The three nearest rows among all rows above each row, by straight-line distance, nearest first (none for the first four rows)
In the rows, zero is written as 100.
1: [109  89  84 106 112  96  88 104 133  98  89  70 100 100  96 107 107 103
 116 104  88 115 117 100 110 129  95 107  97  99  70  75  75  97 107 106
  92  76 102 103 106 200  96 139  93 110  80  90 100  87  85  91 101 105
  84  97  89  90 102 106  96 102  99  96 115 105]
2: [ 91  95 105 117 119 101  92 120  88  93 103  45  99  94  98  85  87  96
  94 105 136  96  97  80 110  96 107 110  98  79 120 108 116 109 111 101
  98 130  95 123 133  65  94  82 105 132 111 102  76  81 105 100  88  89
  77 110 115  95  98 112 105  85  79  94  88  93]
3: [107  97 119  89  94 102  95 111 117 101 109 147 110  90  85 105 105 107
 108  79 119  88  72 119 116  78 104  96 119 105 107 103 125 104  96  90
  94  86 110 104  80  98 103  89 118 104  88  89  98  76  85  99 118 106
 107 104  57 104 100  89 108 113  94  88  93  89]
4: [ 86 113  96 111  84 104  73 111 100 120 106 130 105  82 110  88  97  89
 108 106  84  70  94  87 103 101 112 102  81 126 118  99 112  78 107 108
  86 158  96  94 119  63  89  96  92 136  82  98  94  70 122 113 121 109
 135 106  74 109  80  96  94  99 114 103 115 100]
5: [ 91  84  89  90 100 119 105 103 116  83 107  83  91  85  41  89  82 117
  93  95 131  91  78 104  99 104 111 112 100  93 114  94 137 111 103  97
 101 120 114  90 125  78  93  97 115 152  44  94  87  68  96 107  97 104
 121  96  64  92  88  92 102  93 108  72 109  85] => 3 2 4
6: [104 110 106  91  94  98 102 104 102  98 121 100  91 110 117 108 108  87
 101 103  86 111 105 101  99  88  91 117  82  96  87  87  49  86 105 111
 101  99  90 113 106 139  99 122  87  83 124  90 116 102  87  94 110  86
  73 104 100  96 105 100  99  97  91  90 102 143] => 1 3 2
7: [101 103 113  97 100  90  93 101  84 106  79 118 107  98 117 121  90  90
 105 108  99 112 106  92 137 103  94 100  97  73  96 108 111 112  99  85
 108 125 101  90  99 135 102  75  97  85 100 106 101  92 101  81  92  94
 128  87 102  88  96  94  95 102 102  93  95  90] => 3 6 2
8: [110 103  98  72  89  86 100 105  87 107  79 122 108  88  99 106 106 103
 110 109 105 107 112 112 117 109 112 112  95 109  89  93 106 103  91  90
 112 119 116  81  95 170 104  89 108 107  76 107  92 108 103 103 100 101
 120  97  78 101 104  92  96  97 108  80  93  94] => 7 3 1
9: [112 108 112 100  85 109 105 121  81 105 113 124 101  74  77  78  87 112
 103 100  92  59  89 103  91 114 108 108 102 129 108 105 102  90 111 105
  99 131 103  82 105  66  92 103 100 121  59 103 108  75 117 114 101 100
 132  99  77 119 101 100 100  96  96  88  96  97] => 4 5 3
10: [111  87 109  83  84  88 107  84  79 102 120 119 115 106 125 106 100  96
 112 106  92 118 100 111 120  96  75  97  75  99  79  95  99  81 102  98
 102 107 103  91 113 137  86 104 105  78 123  97  97  94 113 107  71  81
 116  99  83 115  94 106  91  99 105  89 101 100] => 7 8 6
11: [113 100  96  91  96  95 114 109 105  98 129  75  87  82  76  94  95 103
  97  92 121  71  71 118  98  99 110 102 119 113 100  81  83  88 103 115
 106  65  98 111 106 106  85 105 124 105  70  87  92 101  80 107  80  84
  93 107 100 111  97 109  91  99  87  89  96  96] => 3 9 5
12: [ 88  88  92  96 106  97  92 104  88 112  60  44 103 110 122 106 100  90
  94 116 115 132  98  93 104 100 104 112  93  69 122 111 134 100 109  94
 107 131  99 108  98  87  92  89  96 107 110  98  90 109  85  96 106 109
 105  94 114  85  91  96  92 101  83  98  78  86] => 2 7 8
13: [ 86 108  84  99 109  89 120 110  79  83 128  89  91 122 110  87  91 106
 119 104  86 115 111 115  96 102  91  96  93 101  68  97  59 103 100 108
  79  76 128 105  88 105 119 118  73  87  99  68  96 107  95 113  89  98
  85 102 113 108  93  98  94 100 108 109  90  91] => 6 10 11
14: [100  90  95  94 117  88 101 108  92  95  82 116  99 106 112 107 114 110
 113  87 103 104 121 118  99 121 104  99 112  96  71 113  94 100  85  99
 117  83  95  78  77 176 113  92  92  75  76  84 117 106  99 109  83 101
 104  98  97 104 112 103 102 111 101  93  93  85] => 8 7 1
15: [ 95  91  93 121 101 108  86  84 111 103  69  34 103 111  98 110  94 112
  86 113 130 117 108  90  96  84  95 103 103  85 118  97 118 115 107 105
 109 114 104 107 113  37  98 101 111 134 120  95  73 100  86  93 116  96
  96  88 120  77  95  96 108  93  89  99 100  83] => 12 2 5
16: [ 83  93  94 109  83  99 117  87 103 105 114 125 114 101  83  92 104 108
 105  96  90  74  92  98  85  76  94  95 102 135 129  98 105 108 104 103
  90 107 109 102 121  35  83  98 103 114 118  86 110 104 110 104 105 110
 102 110 125 109 103 104 118  93 104 111  98  92] => 9 4 3
17: [108 111  92 105 102  95 103 100  85  91  87  30  89  97 118  85  98 106
  85 122 107 100 103  85  93 126 104 115 107  97 101  82  96  90 119 114
 104 122 102  94 107  74  85 135  88 119  99 108 120  90  87  96 106  97
 120  91 105  90  85 100  80  95  78 114  92 109] => 12 15 2
18: [110  93 104  89 101  94  81 113 123  92 100  85  85 114 129 124  98 108
 100  99 109 100  73  98 137 105 108 114  97  86  98  88  77  95 102  85
 107 114  98 128 107 137  99  97 106  95 130 104 107  64  82  88  98  87
  82  96  68 103  99 109 106 100  85  82  89 100] => 6 7 10
19: [102  97 125 118 103 107 101  99 115 107  99 150 108  99 111 103  96 108
 116  81  79 105  85  92  99  62  89  93 108 137 117  79 100  97  99 121
  76  93 109 117  88  79  95  92  86 111 140 107 108  92  96 105  96 105
  79 104 118 112  96  96 120  98 116  95  97 104] => 16 3 6
20: [ 87 101  85 101 105 106 111  79  76  85  86   7  94  98  97  84 108 105
 102  90 105 110 100 102  83  75  94 102 108 123 115  91  89 106 109 113
  94  78 119  98 104  69 107  99 122 125 103  83  73 104 104  93  81  84
  69 118 107 104  98  92  97  93  88  94 103  95] => 15 2 11
21: [ 97  95 116 117  84 108  82  92 110 122 123 147 117 114 100 111 101  91
  92  79  92  88  71  85 107  82  83 110 102  95 131  78 115  95  97  92
  88 136 102 124 105  42  87  91 103 106 142 107  99  90 106  95 128 103
  96  97  90 112  80  96 109 100 126  95  91  88] => 19 16 4
22: [102 120  84 106 108  88  86  87 143 102 102 106  91 115  84 105 106 108
 110  81  91 114 101 107  77 109  86 110 102 118  77  84  82  94 104 105
  89  60  92 106  69 110 105 127  99  93  96  88 114  93  86 105 118  98
  86  96 112 115 117 100 114 111 122  98 100 115] => 6 13 1
23: [ 87 102  89 102  91 105  98  91  69  93  72 103 118 100 103  99  98 102
  88 119 111  98 121  93 104 116 103 101 104  72  92 133 120  93  88  95
 116  82  91 105  97 107  92  75 108  88  88 124  96 123 111  80  87 119
 122 106  94  94  91  98 100 101  80 108 113 106] => 7 12 8
24: [111 111 100  85 118 107  97 110 112 100 111  56  83 116 114  95 105  98
  97 132  95  92 131 105 114 119 101  99 103  91  66 100  66  84  86  93
 112  92  84  99 102 158  93 120 102  75  71  92  98  96  97  79 100  92
 108 109  72 102 100 106  99 102  85  97  95 117] => 1 6 14
25: [ 92 104 110  78 100  93 114 106 117  98 117 126  80 109 132 107 100  90
 120  95 108 108  90  96 117  90  96 110  93 108  95  88  86  96  99  83
 102  88 125 117  90 175 113 105 110  84 148 101  97  81  87  98  85  86
  95  86  84 100 105  99 102 108 110  73  91 101] => 18 10 6
26: [114  95 107  96  89 103 111 118 110 101 110 139 108  96  98  77 104 111
 108 100  84  81  90 112  97 116 120 103 102 122  81 103 105  95 101 105
  96 102  96  90  83 112  98  96  95 108  39  81 104 101  99 100 115 120
 126  97  76 118 100  88 104  99 116  96 101  80] => 9 3 8
27: [106  92  81 107 105 105 108 103 115 101  93  90  89 103  70  86 115 100
  97 103 121  93 112 112 106 127 106 102 105  72  69 121  88 105 102 116
 121 103  83  85 111 131  91  99 107  85  74  91 122 104  92  90  86 105
 109 112 101  98 104 103 118  99  85  96 107 104] => 14 24 23
28: [104  92  90 101 107 100  80 104 120 100  95  43  93  95  69  91  85 109
 108  89 113 116 105  86 105 129 109  90 114 102 112  69 123 100 102 100
 103 138 112 106 108  90 100  97 101 143  61  82  79  90  90 108 103 102
  90  95  77  97  97  95 105  88  93  81 112  64] => 5 2 15
29: [ 94 105  99 100 100 102  94 112 142 118  92  91  91 107  78 111  99  88
  96  97 126 115  91  99  99 133  92 114 102 103  98  81 102 117 100  89
  82  94  98 100  71 109  92 109 113 111  90  93 118  79  80  86 112 112
  90  99  82 100  91  98 107 118 109 101  96  86] => 22 3 27
30: [ 85 111 105 109 100  98  87  96  86  96  81  54 112 109 124 117 101  98
  97 111 100 117 106  84  89 102  86 126 101  93 130  87 105 113  98  96
  85 133 105  93 123  45  93 112 111 124 125 113  92 112 100 103 100  92
 104  98 101 102  96  98  84  86  79 109  84 104] => 15 12 17
31: [ 84  78  97 113 110 118 121  92 119 106 132 146 103  99  67  96  93 101
 104  87  73  81  81 122 105  97  97 103  87 112 126  97  71 109 108 111
  95  89 110 106 101  56  93  87  93 120 114  86 113  71 111  95 100  91
  99  96 115 113 109  96 141  90 103  83 112 104] => 16 19 21
32: [ 92  97 110  97  90  87 102  69 113 105 100  85 117 111  78 116  99 104
  89 100 103 103  66  95 105  76  77 120  91  97 139  85 107 109  99  96
  91 126 114 115 108  41  81  98 111 132 148  96  90  82 107 101 100 100
  82 114 104  91 100 103 104 103 101  96  98  89] => 21 16 30
33: [100  86  93  72  94 102  99  87 117  95 122 123 102  92  84 103 108  99
 110 105 105 102  83 107 109 131  98 110  85  88  82 117  85  91  97  92
 102  82  88  98  88 152  90 104 106  81 109 115 122  82 104  95  97 104
 117 101  91 113 101 108 108  93  87  89 109 100] => 27 10 14
34: [106  98  92  82 102  96  99  95  64  91 116  54  83  87 111  88  96  73
  86 128  99 117 100  99  94 106  98 110 102  83  94  94  53  90 103  97
 116 114 103  96 125 130  95 117 114  98 114 103 109  98  92  95  83  92
 116  96 114 108 107 105  83 103  81  98  99 134] => 6 17 24
35: [ 80 103 109 119 108 108 109  95  73  85 101  42  89  96  88  86  97 101
  90  78 126  97  93  96  99  80  97  99  92  96 109 118  90 113  98 104
 109 115 104  98 129  99 101  85  91 115 107  73  81  53  94  94  64 106
  84  94 106  83 102  96 101  87  76  93 100  99] => 2 20 15
36: [ 99  94  89 111  74 100 119 109  82  98  83 122 112  86  96  93  90 116
 117  98  77 114 117 112  88  88  92  89 110 121  96  97 100  94  85 110
  89  57 123  73  87 149 111 111 101  88  81  94 110 122 115 124  92 109
  93 111 114 101 109  86  86 108 110  97 109 106] => 14 8 13
37: [ 97 105  82  99  98  97  91  77 101 119  93  65 116 119 107 112 100  76
  98 115 105 127 104  84 106 119 100 108  92  69 105  98 109  92 113 108
 104 148  99  90 105 117  91 112  96 103 112 127 102  84  98  86 107  93
 128 100  80  87  87  98 107 107  96 116  96 108] => 12 7 17
38: [106 114 118 114 109  95  89 127  85  90  97 123  97  84 128  84 101 112
 106  95  89  81  98 100 110 107 104  98  90 112  84 122 116  97  93  88
  91 104 104  90  93 108  99  81  91 102  60  62  96  99 100 108 112 105
 100  94  61 105  99  91 100 107  93  85  93  86] => 26 3 9
39: [ 94  82  79  81  95 108 116  92 125  99  93 146 108 107  49 125  98  87
 104  99 134 113  78  95 120 136 100  99  84  88  91  97  94 106 107  95
 122  89 102 109 117 147 106  99 110  83  99 118 109  72  89  96 100 125
 116 104  85 111  99 110 124  97  99  76 101  97] => 33 27 29
40: [ 95 102  84  91 109  87  87  99 131  91  88 145  88 119  74  95 106 100
 108  93 110 111 110  89  94 130 110  97 110  86  92  89  94 102  96 110
  88  95  94  99  85  73 108 109  73 100  92 102 107 112  92  87 133 119
  94 111 119  84 108 113 117 103  98  89 105 109] => 22 29 27
41: [110  98 104  95 103 103  97 105 116  84 126 157  86  97  97 100 103 103
 102 100  89  78  87 126 114 121 109 102  98 108  67 113  57  98  97 110
  98  81  61  81  83 140 106 103  77  72  74  84 130  74  86  95 124 102
 118  97  93 121 106 102 110 107 100  99 111 109] => 33 26 14
42: [106  87  87  86  90 102  94 102 120 103 110  64  92 103  68  94 107 111
  92 100 119 115  81  92  80  89  87  94 107 117 116  86 109 103 103  97
  79  50 108  94  85  80  99 113 133  89 125 110  97  98  74 100 107 100
  84  98 105 100  99 109  98 115 102 110  87  86] => 29 11 22
43: [101  78 115 104  84 109 117 100  80 106 102 134 110  87  96 107  99 108
 101 109  98  62  79 113  93  74 102  81  89 112 123 120 112  94 108  96
  97  83 110 107  98  70  87  70 101 108 120  91 106  83 102 115  72  99
 101  99 101 107 119 107 105  96  90  89 113  98] => 16 31 19
44: [100 104  94 113 107 105 105  94  97 107 112  98  93 127 126 125  90  85
 112 106  58 128 106 116 105  79  92 101  93  95  85  91  62  99 111  97
  95  83 112 119 100 105 114 112  68  71 136  89  99  89 100  96  94  98
  61 110 111 107 104  98 116 101 104  97  96 123] => 6 13 22
45: [109 101 107 106  80  92 101 111  85 115 113 116  92  87  91  75 110 118
 128  98  87  90 105 103  96  89  95  86 106 133 105  84 102  98  85 111
  86  90  76  69 101  66  86 106 100 117  40 109  99 115 116  93  99  91
  98 117  86 108 102  92  77 100 112  96  98  99] => 9 26 38
46: [ 95  90 104 102  99 101 113 104  86  89 114 116 108  88  86  88 101  93
 104  86 106  74  92 116  91  68 100  74 114 128  93 111  95 113 116  99
  94  74 106  99 118  91  93  72 114 100  92  87  79 107  96 112  87 102
  75 105  89 105 110  99 114  85  77  81  96  88] => 43 11 3
47: [ 93 115  90  97 110  95  89 116 106  87  81 123 112  99 111  95  95 121
 110  92  88 110 115 103 105 113 114  88 108  95  67 103 113 133 100  94
 105 106 105  78  81 132 115 104  74  95  77  70  91 122  92  94 107 106
  88 101 101 101 118  92 110 105 115  78 113  95] => 14 38 8
48: [ 83 105 110  89 103 111 113  94 116 100  76  95 103 105  97 114 101 105
 104  88  94 124 106 107  97  83  79  85 104 105 104 108 101 104 113 109
  88  72 106 101  77  59 109  81  98  90 127 104 102 120  78 103  97  96
  82 102 123  89 102  87 116 110 114 105 106 112] => 19 42 22
49: [ 88  80 122  93  81 122 126  87  79 113 121 142 122 100  65  98  94 102
  99  89  87  97  83 102  96  95  81 101  82 124 111  89  79 108 102  96
  87 102 127 105 105  72  81  96 107 102 127  95 104  88 108 101  72 107
 101 107 124 104  96  94 101  97 110 109  95 111] => 16 31 43
50: [ 96  90 114 100 104 100  88  88 104  97  84  95 109  92 117 113  92  96
  96 103 136 115 102  86 112  92  98  95  78  85 112  95 116 103 103  80
  93 134 118 115 119 108 103  84 105 106 141  99  96  70  95  96 106  94
 104  88  90  90  88 104 104  96  80  88 114  90] => 7 18 12
51: [ 87 102 101 100 106 104 102  97  83  98 104  52 108 100 136 116  87  94
  86 108  88 120 107  95 108  87  81  95 101  86 112  88  69  97  96 114
  96 133 101 118 104  90  93 106  77 101 129 104  92 101 104  97  86  70
 100  97 112 100  95  95  89  90  90  89 111 119] => 30 34 6
52: [104 102 103 100  95 105 100 113 118  92 112 141  97  98  78 104  89 123
 120  86  80  74  84 113 103  70 104  85 109 143 125 100 113 116 104  93
  89  77 118  98  82  73  98  78 107 103  78  81  91  86 102 103  93 100
  91  99  93 101  96  90 100 116 112  87  88  88] => 3 46 43
53: [ 94 111  91 103 100 103  98 119  93 107 115 103  98  89 111  94 100  93
 100 117  67  96 110  92  76 106 101 112  97 116 116  80  90  93  95 108
  90  97  96  95 109  74  98 127  85 100  60 115 106  96 112  98  96  99
 109  92 117 102 100  94  89  87 101 128 104 109] => 45 9 17
54: [ 88  92 111 116  99  94  98  77  64 109  93  76 119 109 103  95  78  99
  99  98  97  92 100  88  92 104  96  87  96  87 127 106 124 119 117 101
 104 146 102 101 136  56  91  82  93 111  83 105  86 111 116 102  83 105
 119  93  99 101  92 107  99  79  92 102  99 103] => 30 2 12
55: [ 95 108 108  83  98 103 117  83 103 104  72  96 130 107  90 117  87  97
  92  96 106 106  94  89  93  99  82  97 116 108 116 103 136 102  94 101
  96  75 119  93  86  98  98 105 111  88 120 112 117 121  95 108 104 106
 108 113 128  94  97 114 111 108 111 112 103 101] => 48 42 23
56: [102 102  92  95 118  92  92 113 107  87  76  60  95  98 118  99  79  96
  88  89 121 116 111 105  94  80 113  93 124  96  77  96 104 121 104 107
 104  80 117  96  87 126 116  88 112 101  94  67  78 111  90 103  91  93
  56  88 104  90 103  89  99  96  80  92 100  88] => 47 20 46
57: [108 107 125 109  87 107 112 115 115 107  88 116  89  87  92  86  98 122
 110  90 100 111 109 115 125 101 103 112 109 115  90  75 115 106  80 107
  86 102 131  73 104 144  86 107 108 121  56  97  96  90  95  98  79  97
 101  88  67 111  95  89  88 103 116  67 101  98] => 8 26 38
58: [ 99  92  92 118  99 101  95 102 122 102 109  44  97 105  84  92 110 121
 110  90 110  98  81  88  81  75  96  96 117 121 121  88 106 111 123  99
  82  67  96 112 100  52 119  96 106 114  88  91  91 101  93  98 104  76
  66  94 126  95  95 106 107 108  91 100  96  96] => 42 20 15
59: [114  89  69 102 100 113 111 105 145  87  86  74 103  89  52  83  91 128
 109  76 144 108  67 106  81 125 124  93 114 117 112  84 111 124 100  97
  98  97 106  88 108  84 115  88 126 142  48  95  95  80  74 112 115  92
  96  98  87 104  92  86 105  90 109  84  92  78] => 5 28 29
60: [ 94  99  79  99 102 105 114  96  81 113 108  94 100  90  65 100 103 108
  90 118  98  85 108 117  79 123 104  93 104  86  84 101  75  93 104 114
 111  85  86  96  95  93 104 111  98  97  72  96 110 114 102 102  94 103
 107  98 124 101 101 109 102  89 110 113  99 106] => 27 53 11
61: [ 93 101 100 110  99 110 105  97 106 109  79  99 118  97  80  95 108 112
 103  89 105  90 105  96  88  75 113  77 118 124 111 107 132 102 106 114
  77  79 105 109  79  78 101  88 104 102 121  93 114 119 105 104 113 104
  93 102 127 106 120 102 122 118 114 107 108  84] => 55 48 16
62: [ 97 105  97  96 117  97  93  96 118  83  94  98  92 105 106 112 107  93
 109  81  93 136 112  99 106  77  96  96  97  88  69  97  68  98 100 104
  91  78  92 112  87 143 120  93  90  67 139  84  99  85  85  94  97  97
  63  97 107  91  96  97 126 105  93  98 119  98] => 44 6 25
63: [108 106  93  89 100 104  97  88 115 104  97  83 111 101 102 110 115  85
  99 105 108 121  93  89  78 105  93 102 106 108 121  91 114  94  84  95
  95  89 120 103  85 132 103 125 125  97 108 128 112  97  80  87 102  85
 123  92 117 105 108  90  89 114 125 107 109 115] => 55 42 29
64: [107 107 121  96  95  95 136 107  83  98 119 114  97 110 101  92 101 110
 117 117  78  88  95 114  81 100  90  98  99 130  91  99  89  84  96 105
  97  78 111  85  89 131 106 100  94  94  73 107 110 111 108  89  77  98
  96 113 114 111 111  97  91 102 108  96 113 122] => 36 60 53
65: [122  99  99  97 104 105  97 121 131 105 120 172  91  99  89  93 104  99
 104  97 105  70  97 105 119 141 113 101  91  92  88 101  85  91  90 116
 110 124  75 113 117 130  91 118  85  89  57  88 123  82  96 105 119 104
 125  92  81 110 104 114 105  97 125  86 116 115] => 41 26 33
66: [ 90 105  86  65 120  87 111  87  98  97 102  81 109 101  71 108 103  95
  91 107 136  96 108 101 110 107  90 100  96  82  76 117  84  98 111  91
 110  76  76 102  88 119  91  89 128  59 110  96 107 101  87  91  89 102
 110 106 114  93  99 103 114 112 102 114 102  88] => 27 33 60
67: [ 99  80  95  89  88 107  87 112 108 107  92 131  86 111  98  92 100  89
  92 105  90  82  98  90 123 135 104 116  84  89  98  92 109  94  95  82
 110 146  90  95 110  98  95 112  98 124  80 115 112  77  92 101 111 102
 156  98  75  93  95  88 117 108 100  84 104 102] => 4 65 9
68: [ 92  98 117 104  83 104 104 103  99 113 109 150 114 100  92 115 106 103
 107  84  92 129  89  98 114  77  94  86 104 139 113  84  94 107 108 104
  73  75 134 105  86  91  90 110  88  94 140 102 103 114  95 112  99  93
  85  94 105 114 106  92 115 101 120 108 101 109] => 19 49 48
69: [ 79  95 112  96  92 109  99  95  66 112 110 120 122 102 101  80  87  86
 111 108  84  94 116  98 108  91  83  93  82  94  92  98  86  97  92 105
  99 138  96 108 123  58 109 104  90 105 107  96  91  86 117  96  94 113
 112 100 112 103  97 105 115  78  82 110 103 113] => 54 49 16
70: [ 87  89 106 108 114 100  95 104 110  87 115 128  97 104  96 113  94 100
 117  72 127 109  92 104 124  76  95  85  92  84  97 100  82 113 115  95
  96  96 115 116  98 117  99  75  94  97 127  93  90  80 109 105  96  91
  69  90  93 114 100  93 130 110  82  72 105  89] => 62 50 46
